Below are the code and all the weights of a small trained network. Each question names an input and a class and asks about switching units off, where a switched-off unit gives its printed mean instead of its output.

import numpy as np


def w(rows, s, z=0):
    codes = np.array(rows[::2]) - 128.0
    scale = np.full(codes.shape[1], s)
    scale[-1] = z or s
    return codes * scale


def norm(h):
    return h / np.sqrt((h * h).mean(-1, keepdims=True) + 1e-5)


def f(y):
    return y / 2 * (1 + np.tanh(0.7978845608 * (y + 0.044715 * y**3)))


def log_softmax(a):
    a = a - a.max(-1, keepdims=True)
    return a - np.log(np.exp(a).sum(-1, keepdims=True))


def net(x, mask):
    res = np.array(x, float).reshape(1, 5) / 4 @ E
    u = 0
    for l in range(2):
        y = f(norm(res) @ A[l][:, :-1].T + A[l][:, -1])
        res = res + np.where(mask[u : u + 7], y, B[l][:, -1]) @ B[l][:, :-1]
        u += 7
    return log_softmax(norm(res)[-1] @ U[:, :-1].T + U[:, -1])


A, B = {}, {}
E = w([
[61,76,219,89,113,88,165,115,149,164,121,153],'x0',
[85,76,67,81,82,108,106,212,72,55,133,193],'x1',
[70,150,202,100,62,140,212,166,4,69,101,110],'x2',
[204,129,114,189,83,186,131,134,92,108,49,124],'x3',
[55,128,139,109,157,115,115,114,87,140,180,66],'x4',
],0.00038)
A[0] = w([
[124,56,104,86,62,96,159,199,97,84,83,251,120],'0.n1',
[166,200,162,174,151,168,163,100,118,146,159,63,136],'0.n2',
[105,106,171,137,174,117,130,69,201,210,166,120,108],'0.n3',
[83,148,79,106,166,110,124,115,73,108,208,67,155],'0.n4',
[42,128,197,49,107,80,174,179,56,87,170,107,13],'0.n5',
[174,142,78,168,53,208,134,212,81,41,99,131,104],'0.n6',
[55,37,137,74,139,68,127,142,185,158,162,183,102],'0.n7',
],0.0016,0.0011)
B[0] = w([
[56,57,105,99,46,169,32,170,164,51,46,69,255],'0.n1',
[98,130,81,73,97,100,97,190,118,90,137,222,171],'0.n2',
[127,134,41,70,114,58,123,87,99,74,28,96,202],'0.n3',
[109,178,137,187,188,171,80,217,67,158,209,122,217],'0.n4',
[253,124,136,185,119,97,122,64,159,179,95,176,236],'0.n5',
[98,171,121,75,186,47,122,35,174,184,116,81,224],'0.n6',
[153,236,157,67,146,59,87,130,58,102,193,178,223],'0.n7',
],0.0011,0.00083)
A[1] = w([
[118,159,144,112,191,62,139,67,102,156,184,106,128],'1.n1',
[91,144,191,114,101,119,202,129,104,119,112,104,82],'1.n2',
[252,93,101,132,120,109,128,85,224,126,69,174,55],'1.n3',
[141,110,229,171,92,163,243,119,98,139,109,122,1],'1.n4',
[113,86,187,152,69,159,190,66,130,140,47,106,125],'1.n5',
[221,149,71,195,160,171,145,84,190,166,101,112,82],'1.n6',
[124,105,40,117,170,124,62,134,216,115,146,102,195],'1.n7',
],0.0019,0.00059)
B[1] = w([
[146,139,54,123,142,148,162,90,160,179,42,69,231],'1.n1',
[189,110,67,101,105,111,112,115,185,130,112,179,153],'1.n2',
[165,134,187,174,134,80,130,79,6,200,172,92,180],'1.n3',
[214,125,59,159,118,144,214,139,232,180,191,237,133],'1.n4',
[117,129,40,181,148,229,133,207,180,146,164,116,194],'1.n5',
[138,38,231,101,40,26,39,115,37,108,126,165,166],'1.n6',
[149,89,140,175,43,208,225,140,162,141,38,131,254],'1.n7',
],0.0014,0.00092)
U = w([
[106,173,97,77,192,78,162,56,158,177,93,80,139],'0',
[138,52,254,189,230,167,176,53,159,23,212,144,2],'1',
[83,132,184,60,121,61,92,152,116,78,162,191,130],'2',
[95,178,114,163,206,162,102,166,68,138,212,85,121],'3',
[162,144,132,153,124,142,162,131,134,115,182,164,75],'4',
[189,121,97,179,122,183,218,149,205,189,187,204,140],'5',
[87,70,93,145,61,201,85,183,139,61,61,102,151],'6',
[210,64,228,195,76,69,92,54,49,171,98,114,140],'7',
],0.0069,0.0083)

Each question gives the input, the list of numbers given to net, and the class t.
The units are the neurons (one row each of A and B). Each row of codes is followed by its name. A weight is (code - 128) times the scale printed after its matrix; where a second scale follows, it is the last column's (A, B and U).
mask holds one flag per neuron, layer by layer. A switched-off neuron (its flag False) gives its mean, the last column of its row in B, instead of its output. The means were averaged over made-up inputs and are rounded, as every weight is.
A unit's drop is (log p(t) with every unit on - log p(t) with that unit switched off) / (log p(t) with every unit on - log p(t) with every unit switched off).
The circuit of an input: a set's keep is (log p(t) with only the set's units on - log p(t) with every unit switched off) / (log p(t) with every unit on - log p(t) with every unit switched off). Starting from the 12 units with the biggest drops (on a tie, the unit counted first), units are removed one at a time, each time the one whose removal leaves the highest keep (on an exact tie, the one counted first), for as long as the keep stays at least 0.8.
units of the circuit, in order: the units of the circuit, biggest drop first
k most important neurons: the k neurons with the biggest drops, biggest first
top k neurons in layer l: the k neurons of layer l with the biggest drops, biggest first
drop of u: that unit's drop, to one decimal
input [-6,6,-5,-8,-5], class 6: most important neuron => 1.n7
input [4,0,4,-5,-4], class 5: 3 most important neurons => 0.n5, 1.n4, 1.n6
input [3,2,5,-2,3], class 5: 2 most important neurons => 0.n5, 1.n4
input [-3,5,-6,8,5], class 7: units of the circuit, in order => 1.n6, 1.n3
input [-3,2,-4,-3,-2], class 6: units of the circuit, in order => 1.n7, 1.n4
input [-1,-8,8,6,-6], class 5: 2 most important neurons => 1.n4, 1.n5
input [-7,3,5,3,6], class 0: top 2 neurons in layer 0 => 0.n6, 0.n1
input [3,-4,-5,-3,-2], class 7: top 2 neurons in layer 0 => 0.n6, 0.n4
input [5,-3,-2,5,8], class 0: 3 most important neurons => 0.n1, 0.n3, 1.n7
input [-8,5,-8,-7,-3], class 6: units of the circuit, in order => 0.n5, 1.n7, 1.n4
input [-2,2,-4,7,4], class 7: 2 most important neurons => 1.n6, 0.n1
input [-6,-8,3,0,-3], class 7: 2 most important neurons => 1.n6, 0.n7
input [1,-6,-6,8,-8], class 7: 2 most important neurons => 1.n6, 1.n3
input [-1,-8,-5,2,5], class 7: units of the circuit, in order => 1.n6
input [2,-1,4,-4,-6], class 5: 2 most important neurons => 1.n5, 0.n5
input [0,-2,-7,-6,-5], class 7: drop of 1.n3 => 0.1
input [-4,-6,-6,-8,-5], class 7: drop of 1.n6 => 0.3
input [8,0,3,1,6], class 5: drop of 0.n6 => 0.1
